Here is a tiny trained network, its code and every weight. The questions are about switching its units off for an input and a class, where a switched-off unit gives its printed mean instead of its output.

import numpy as np


def w(rows, s, z=0):
    codes = np.array(rows[::2]) - 128.0
    scale = np.full(codes.shape[1], s)
    scale[-1] = z or s
    return codes * scale


def f(y):
    return y / 2 * (1 + np.tanh(0.7978845608 * (y + 0.044715 * y**3)))


def log_softmax(a):
    a = a - a.max(-1, keepdims=True)
    return a - np.log(np.exp(a).sum(-1, keepdims=True))


def net(x, mask):
    res = np.array(x, float).reshape(1, 8) / 4 @ E
    y = f(res @ A[0][:, :-1].T + A[0][:, -1])
    res = res + np.where(mask, y, B[0][:, -1]) @ B[0][:, :-1]
    return log_softmax(res[-1] @ U[:, :-1].T + U[:, -1])


A, B = {}, {}
E = w([
[112,144,119,123,119,123],'x0',
[197,101,2,27,209,156],'x1',
[15,68,212,22,217,95],'x2',
[137,128,133,128,132,125],'x3',
[153,2,133,56,5,35],'x4',
[125,138,129,121,123,130],'x5',
[115,151,121,118,118,123],'x6',
[116,135,121,126,120,127],'x7',
],0.0093)
A[0] = w([
[142,120,122,129,95,147,97],'N0',
[148,152,125,103,114,136,103],'N1',
[144,142,134,115,116,135,107],'N2',
[61,126,249,129,143,99,133],'N3',
[152,73,130,82,46,91,156],'N4',
[168,163,158,244,37,120,204],'N5',
[117,156,128,145,157,145,255],'N6',
[97,99,79,29,219,119,80],'N7',
[180,146,82,117,126,135,104],'N8',
[138,116,138,86,159,123,97],'N9',
[133,140,137,145,101,135,128],'N10',
[120,130,146,123,155,137,100],'N11',
[130,131,133,159,112,112,126],'N12',
[201,135,40,110,127,144,112],'N13',
[98,81,140,104,84,126,75],'N14',
[141,143,145,147,98,125,166],'N15',
[116,107,127,55,183,135,78],'N16',
[51,114,253,119,151,100,139],'N17',
[121,117,117,131,130,150,146],'N18',
[218,139,2,102,137,140,134],'N19',
[152,37,123,65,5,82,162],'N20',
[128,123,136,119,151,127,93],'N21',
[128,115,108,81,176,108,87],'N22',
[138,123,113,146,130,106,111],'N23',
],0.016,0.0088)
B[0] = w([
[134,138,119,89,114,117,137],'N0',
[124,112,123,143,123,118,133],'N1',
[134,123,127,128,124,118,127],'N2',
[58,112,101,125,89,180,212],'N3',
[125,106,134,116,99,53,213],'N4',
[197,253,147,156,174,52,232],'N5',
[156,177,137,128,144,207,191],'N6',
[149,135,181,147,222,76,220],'N7',
[122,84,112,130,105,143,170],'N8',
[122,122,151,131,155,113,152],'N9',
[140,143,127,127,132,107,143],'N10',
[133,133,126,54,134,142,138],'N11',
[131,150,130,127,125,105,143],'N12',
[124,61,105,131,86,172,206],'N13',
[86,102,128,181,127,93,162],'N14',
[139,166,124,129,126,115,155],'N15',
[123,131,190,141,167,104,180],'N16',
[40,119,110,120,92,185,221],'N17',
[138,125,113,124,146,136,135],'N18',
[170,38,105,121,78,181,241],'N19',
[119,103,104,96,92,13,254],'N20',
[120,121,116,107,152,128,132],'N21',
[132,121,127,126,191,97,166],'N22',
[134,125,124,128,116,119,130],'N23',
],0.039,0.023)
U = w([
[181,214,117,172,151,189,211],'0',
[75,153,126,126,146,250,205],'1',
[196,108,90,150,121,255,103],'2',
[146,141,189,134,234,196,204],'3',
[149,178,99,131,104,79,236],'4',
[42,111,104,92,93,125,55],'5',
[164,69,74,110,72,127,1],'6',
[113,97,171,104,185,80,13],'7',
],0.0091,0.0028)

Each question gives the input, the list of numbers given to net, and the class t.
The units are the neurons (one row each of A and B). Each row of codes is followed by its name. A weight is (code - 128) times the scale printed after its matrix; where a second scale follows, it is the last column's (A, B and U).
mask holds one flag per neuron, in row order. A switched-off neuron (its flag False) gives its mean, the last column of its row in B, instead of its output. The means were averaged over made-up inputs and are rounded, as every weight is.
A unit's drop is (log p(t) with every unit on - log p(t) with that unit switched off) / (log p(t) with every unit on - log p(t) with every unit switched off).
The circuit of an input: a set's keep is (log p(t) with only the set's units on - log p(t) with every unit switched off) / (log p(t) with every unit on - log p(t) with every unit switched off). Starting from the 12 units with the biggest drops (on a tie, the unit counted first), units are removed one at a time, each time the one whose removal leaves the highest keep (on an exact tie, the one counted first), for as long as the keep stays at least 0.8.
circuit, biggest first: the units of the circuit, biggest drop first
top k neurons: the k neurons with the biggest drops, biggest first
drop of u: that unit's drop, to one decimal
input [-5,0,-3,-1,3,-3,7,-3], class 4: circuit, biggest first -> (N5)
input [-2,0,1,4,5,-2,7,3], class 5: circuit, biggest first -> (N5, N19)
input [-8,0,4,-5,8,-2,5,0], class 5: top 2 neurons -> (N5, N17)
input [-1,1,8,0,-7,3,-2,1], class 3: top 2 neurons -> (N7, N16)
input [2,-5,1,4,4,-5,-6,1], class 5: top 3 neurons -> (N17, N3, N7)
input [-8,1,0,-6,-8,-2,-3,-1], class 2: top 2 neurons -> (N5, N7)
input [8,1,1,1,-4,4,-5,-2], class 3: top 2 neurons -> (N19, N17)
input [-2,1,1,3,-1,-3,-3,-7], class 3: top 2 neurons -> (N20, N19)
input [-6,-6,-1,4,0,-1,0,-5], class 0: top 2 neurons -> (N20, N5)
input [5,-8,1,-3,3,4,3,0], class 5: top 3 neurons -> (N17, N3, N7)
input [-8,-4,1,-4,2,-1,6,1], class 5: top 2 neurons -> (N17, N3)
input [-2,8,-2,-3,-1,-5,0,0], class 2: drop of N20 -> 0.4
input [8,-7,0,-8,-6,-7,-7,-8], class 0: drop of N5 -> 1.3
input [3,-3,1,2,8,7,-6,3], class 5: drop of N17 -> 0.1
input [-1,-1,-2,3,-3,-8,-7,1], class 0: top neuron -> (N20)
input [-1,-3,-4,4,6,3,1,-8], class 4: drop of N5 -> 0.0
